Below is a small trained network, with its code and all its weights. Each question gives an input and a target symbol and asks what happens when units are switched off, that is, made to give their printed mean instead of their output.

import numpy as np


def w(rows, s, z=0):
    codes = np.array(rows[::2]) - 128.0
    scale = np.full(codes.shape[1], s)
    scale[-1] = z or s
    return codes * scale


def norm(h):
    return h / np.sqrt((h * h).mean(-1, keepdims=True) + 1e-5)


def softmax(a):
    e = np.exp(a - a.max(-1, keepdims=True))
    return e / e.sum(-1, keepdims=True)


def log_softmax(a):
    a = a - a.max(-1, keepdims=True)
    return a - np.log(np.exp(a).sum(-1, keepdims=True))


def net(x, mask):
    ids = ['ΔΞβηπω'.index(c) for c in x.split()]
    T = len(ids)
    res = E[ids] + P[:T]
    u = 0
    for l in range(3):
        r = norm(res)
        for j in range(3):
            rows = slice(3 * j, 3 * j + 3)
            q, k, v = (r @ M[l][rows].T for M in (Q, K, V))
            z = softmax(np.where(np.tri(T) > 0, q @ k.T / 3**0.5, -1e9)) @ v
            o = O[l][rows]
            res = res + np.where(mask[u + j], z, o[:, -1]) @ o[:, :-1]
        u += 3
    return log_softmax(norm(res)[-1] @ U[:, :-1].T + U[:, -1])


Q, K, V, O = {}, {}, {}, {}
E = w([
[140,177,157,92,190,110,116,124,38,29],'Δ',
[90,114,145,83,51,159,207,67,121,124],'Ξ',
[202,69,85,138,143,255,104,129,127,163],'β',
[112,114,90,50,117,11,83,177,99,200],'η',
[91,191,199,129,156,121,127,209,194,143],'π',
[99,154,228,23,201,115,110,37,112,157],'ω',
],0.0097)
P = w([
[92,253,63,136,157,65,138,79,117,118],'0',
[145,60,185,199,139,52,167,156,164,122],'1',
[192,193,123,140,128,106,183,136,144,142],'2',
[183,108,170,124,110,100,185,138,95,128],'3',
[146,134,148,94,103,127,149,166,103,150],'4',
[128,141,178,66,128,150,113,194,81,157],'5',
],0.0061)
Q[0] = w([
[135,162,91,141,138,140,121,112,159,171],'0.h1',
[147,77,166,121,120,114,118,140,103,107],'0.h1',
[135,185,130,111,131,98,145,227,154,169],'0.h1',
[116,175,145,107,104,135,142,122,110,127],'0.h2',
[143,164,151,49,162,144,120,61,114,158],'0.h2',
[123,131,165,128,139,104,142,142,142,182],'0.h2',
[133,94,54,147,126,141,93,254,100,128],'0.h3',
[104,159,103,127,139,131,143,54,84,70],'0.h3',
[122,147,114,125,164,133,127,103,44,44],'0.h3',
],0.0092)
K[0] = w([
[138,59,127,154,155,138,99,166,146,91],'0.h1',
[116,178,135,91,166,96,99,119,122,147],'0.h1',
[152,177,47,158,62,242,83,120,146,184],'0.h1',
[141,124,134,119,157,164,99,130,125,139],'0.h2',
[161,70,116,96,35,156,196,152,102,162],'0.h2',
[162,165,72,135,148,110,116,175,112,159],'0.h2',
[115,123,71,88,130,123,1,228,101,225],'0.h3',
[135,147,119,159,178,206,171,129,101,46],'0.h3',
[122,171,111,114,178,218,82,128,60,61],'0.h3',
],0.0069)
V[0] = w([
[110,171,81,154,144,145,72,181,41,116],'0.h1',
[104,227,101,93,66,110,52,114,152,129],'0.h1',
[51,159,143,95,52,89,173,154,135,91],'0.h1',
[150,153,97,165,85,202,173,103,100,92],'0.h2',
[61,181,179,38,141,77,245,44,152,98],'0.h2',
[137,180,152,184,255,100,32,105,90,112],'0.h2',
[79,133,111,134,185,79,86,158,78,183],'0.h3',
[147,128,141,133,139,164,93,167,96,38],'0.h3',
[91,132,193,150,148,141,141,164,152,151],'0.h3',
],0.0042)
O[0] = w([
[135,109,116,132,90,105,157,85,91,181,152],'0.h1',
[197,145,127,181,132,195,101,108,123,170,122],'0.h1',
[139,111,157,183,135,156,59,128,192,163,6],'0.h1',
[167,161,135,103,113,123,108,251,126,116,146],'0.h2',
[166,148,107,183,116,75,178,103,63,228,84],'0.h2',
[192,176,69,84,138,151,155,59,253,149,172],'0.h2',
[181,167,149,76,65,116,84,133,155,139,246],'0.h3',
[94,174,149,163,170,160,84,105,108,111,62],'0.h3',
[151,148,114,143,106,146,167,111,92,80,99],'0.h3',
],0.0053,0.0023)
Q[1] = w([
[201,114,132,75,117,170,125,198,143,100],'1.h1',
[146,99,119,123,112,162,103,90,137,182],'1.h1',
[156,177,123,140,179,125,116,97,132,175],'1.h1',
[141,120,102,84,91,84,158,115,44,140],'1.h2',
[125,63,133,138,111,146,186,58,158,202],'1.h2',
[106,48,145,93,71,142,196,123,108,96],'1.h2',
[165,118,140,123,139,152,78,114,149,142],'1.h3',
[131,154,102,116,139,98,71,45,166,124],'1.h3',
[169,251,142,69,142,142,132,127,152,94],'1.h3',
],0.011)
K[1] = w([
[119,103,126,62,102,133,104,207,122,84],'1.h1',
[117,119,148,116,148,146,198,123,133,62],'1.h1',
[109,88,125,165,154,97,176,137,133,143],'1.h1',
[72,109,153,86,181,156,135,148,95,25],'1.h2',
[78,143,198,149,137,1,134,78,135,116],'1.h2',
[42,105,162,136,91,99,110,185,116,103],'1.h2',
[123,140,138,72,151,90,104,153,102,138],'1.h3',
[133,148,156,166,136,78,209,47,153,123],'1.h3',
[43,102,187,134,35,118,173,149,101,81],'1.h3',
],0.0098)
V[1] = w([
[138,121,161,91,121,209,158,115,102,59],'1.h1',
[136,117,44,143,158,77,3,126,39,145],'1.h1',
[171,81,138,153,41,230,159,84,88,146],'1.h1',
[102,214,149,124,116,91,120,72,87,56],'1.h2',
[100,199,59,161,63,153,192,73,113,120],'1.h2',
[91,101,134,128,94,202,155,75,41,85],'1.h2',
[76,214,86,90,122,112,165,114,104,131],'1.h3',
[164,78,117,121,12,203,176,33,142,143],'1.h3',
[167,162,125,135,30,55,151,89,95,136],'1.h3',
],0.0052)
O[1] = w([
[42,160,148,235,162,52,109,138,70,168,252],'1.h1',
[217,44,54,110,150,219,128,98,84,11,87],'1.h1',
[53,241,3,132,155,106,180,161,43,158,179],'1.h1',
[167,184,133,147,81,193,23,143,44,89,91],'1.h2',
[182,222,108,124,52,195,140,138,163,110,174],'1.h2',
[81,166,151,135,125,203,186,172,117,159,61],'1.h2',
[179,137,75,195,69,133,173,123,112,173,239],'1.h3',
[28,63,137,196,155,78,51,206,110,39,153],'1.h3',
[80,99,60,163,180,142,213,168,109,207,143],'1.h3',
],0.0047,0.0014)
Q[2] = w([
[136,118,197,64,152,88,64,122,46,130],'2.h1',
[23,116,130,103,154,113,168,135,121,58],'2.h1',
[77,98,115,167,114,77,127,204,121,165],'2.h1',
[156,161,97,2,152,79,150,154,86,150],'2.h2',
[121,74,102,149,150,138,117,154,47,166],'2.h2',
[208,77,105,140,135,143,77,93,187,149],'2.h2',
[93,192,124,60,135,78,161,91,120,87],'2.h3',
[154,168,205,81,88,94,113,135,105,121],'2.h3',
[174,154,228,92,149,99,149,108,54,147],'2.h3',
],0.011)
K[2] = w([
[64,143,205,63,159,100,153,138,81,89],'2.h1',
[117,134,137,159,107,103,41,138,44,169],'2.h1',
[114,63,175,147,22,126,104,164,118,122],'2.h1',
[162,1,81,74,68,146,76,187,172,179],'2.h2',
[125,161,97,87,146,99,162,169,91,131],'2.h2',
[161,125,152,113,101,69,166,65,186,44],'2.h2',
[193,183,166,123,134,180,120,113,103,146],'2.h3',
[111,127,198,88,184,164,92,130,100,59],'2.h3',
[93,159,211,113,196,137,136,189,71,83],'2.h3',
],0.011)
V[2] = w([
[25,162,132,71,161,156,84,86,125,108],'2.h1',
[100,195,50,70,201,115,122,136,164,48],'2.h1',
[109,117,117,144,84,174,143,163,196,83],'2.h1',
[167,150,165,180,254,253,208,47,196,131],'2.h2',
[85,124,152,122,114,26,185,88,167,127],'2.h2',
[181,146,105,79,101,39,71,134,51,161],'2.h2',
[125,107,106,91,66,131,141,211,169,153],'2.h3',
[175,101,138,195,183,161,50,160,116,74],'2.h3',
[165,194,102,169,190,139,101,173,141,161],'2.h3',
],0.0057)
O[2] = w([
[173,135,43,162,146,127,148,71,90,210,105],'2.h1',
[173,113,76,163,61,216,136,94,140,155,169],'2.h1',
[109,177,174,115,63,128,198,128,124,141,78],'2.h1',
[62,182,92,151,188,124,93,243,77,134,83],'2.h2',
[215,213,80,91,147,207,187,127,124,132,68],'2.h2',
[88,77,148,84,66,167,185,62,105,46,254],'2.h2',
[97,159,224,75,116,88,161,81,149,46,125],'2.h3',
[162,194,114,112,99,253,122,167,75,79,78],'2.h3',
[151,86,155,86,127,199,104,122,114,123,173],'2.h3',
],0.0058,0.0046)
U = w([
[154,159,62,132,128,227,83,174,79,99,249],'Δ',
[80,175,155,208,42,104,227,157,99,191,30],'Ξ',
[43,45,180,141,151,89,79,204,101,31,108],'β',
[180,57,132,75,77,119,173,63,191,77,148],'η',
[134,200,217,109,137,115,53,167,254,158,210],'π',
[182,112,89,180,212,66,124,84,96,245,36],'ω',
],0.0077,0.0016)

Each question gives the input, a string of symbols that net reads in full, and the target symbol t.
The units are the heads (3 rows each of Q, K, V and O). Each row of codes is followed by its name. A weight is (code - 128) times the scale printed after its matrix; where a second scale follows, it is the last column's (O and U).
mask holds one flag per head, layer by layer. A switched-off head (its flag False) gives its mean, the last column of its rows in O, instead of its output. The means were averaged over made-up inputs and are rounded, as every weight is.
A unit's drop is (log p(t) with every unit on - log p(t) with that unit switched off) / (log p(t) with every unit on - log p(t) with every unit switched off).
The circuit of an input: a set's keep is (log p(t) with only the set's units on - log p(t) with every unit switched off) / (log p(t) with every unit on - log p(t) with every unit switched off). Starting from all 9 units, units are removed one at a time, each time the one whose removal leaves the highest keep (on an exact tie, the one counted first), for as long as the keep stays at least 0.8.
circuit, biggest first: the units of the circuit, biggest drop first
most important unit: the unit with the biggest drop
which heads matter: for each layer, one digit per head in row order, 1 if its drop is at least 0.15 and else 0, layers parted by /
drop when u is switched off: that unit's drop, to one decimal
input β Ξ β, target Ξ: most important unit -> 1.h1
input β η β η, target β: circuit, biggest first -> 0.h2; 0.h1; 2.h2
input β η β β β ω, target ω: which heads matter -> 000 / 000 / 101
input β Ξ Ξ β, target Ξ: which heads matter -> 010 / 000 / 000
input Δ β π, target Ξ: circuit, biggest first -> 1.h3; 0.h1
input β Ξ π η Ξ η, target η: which heads matter -> 000 / 000 / 010
input β β β ω Δ, target ω: circuit, biggest first -> 2.h1; 1.h3
input η Ξ η, target Ξ: circuit, biggest first -> 0.h2; 1.h1; 0.h1; 2.h2
input β π β, target π: circuit, biggest first -> 1.h1; 2.h2
input β β η β π, target η: which heads matter -> 101 / 111 / 010
input η Δ β β π, target η: which heads matter -> 100 / 111 / 010
input β π Ξ, target β: which heads matter -> 010 / 000 / 000
input β β π Δ, target Δ: which heads matter -> 111 / 000 / 001
input ω η Δ, target Δ: most important unit -> 2.h3
input β β β Ξ π, target β: which heads matter -> 111 / 001 / 000
input η β β β Δ, target η: which heads matter -> 011 / 111 / 010
input Ξ η η Δ ω β, target η: which heads matter -> 001 / 000 / 011
input β Ξ Δ η Δ, target η: which heads matter -> 010 / 001 / 010
input β β β π, target Ξ: which heads matter -> 101 / 101 / 100
input ω β Ξ, target β: most important unit -> 0.h3
input η β β η, target β: which heads matter -> 110 / 001 / 000
input β ω η β, target ω: which heads matter -> 010 / 010 / 010
input β ω β, target ω: drop when 0.h2 is switched off -> 0.3
input β β β, target Δ: drop when 0.h2 is switched off -> 1.1
input β Δ β Ξ β, target β: drop when 1.h1 is switched off -> 0.0
input η β Ξ π, target β: drop when 0.h2 is switched off -> 0.5
input β Ξ Ξ ω, target β: most important unit -> 0.h2
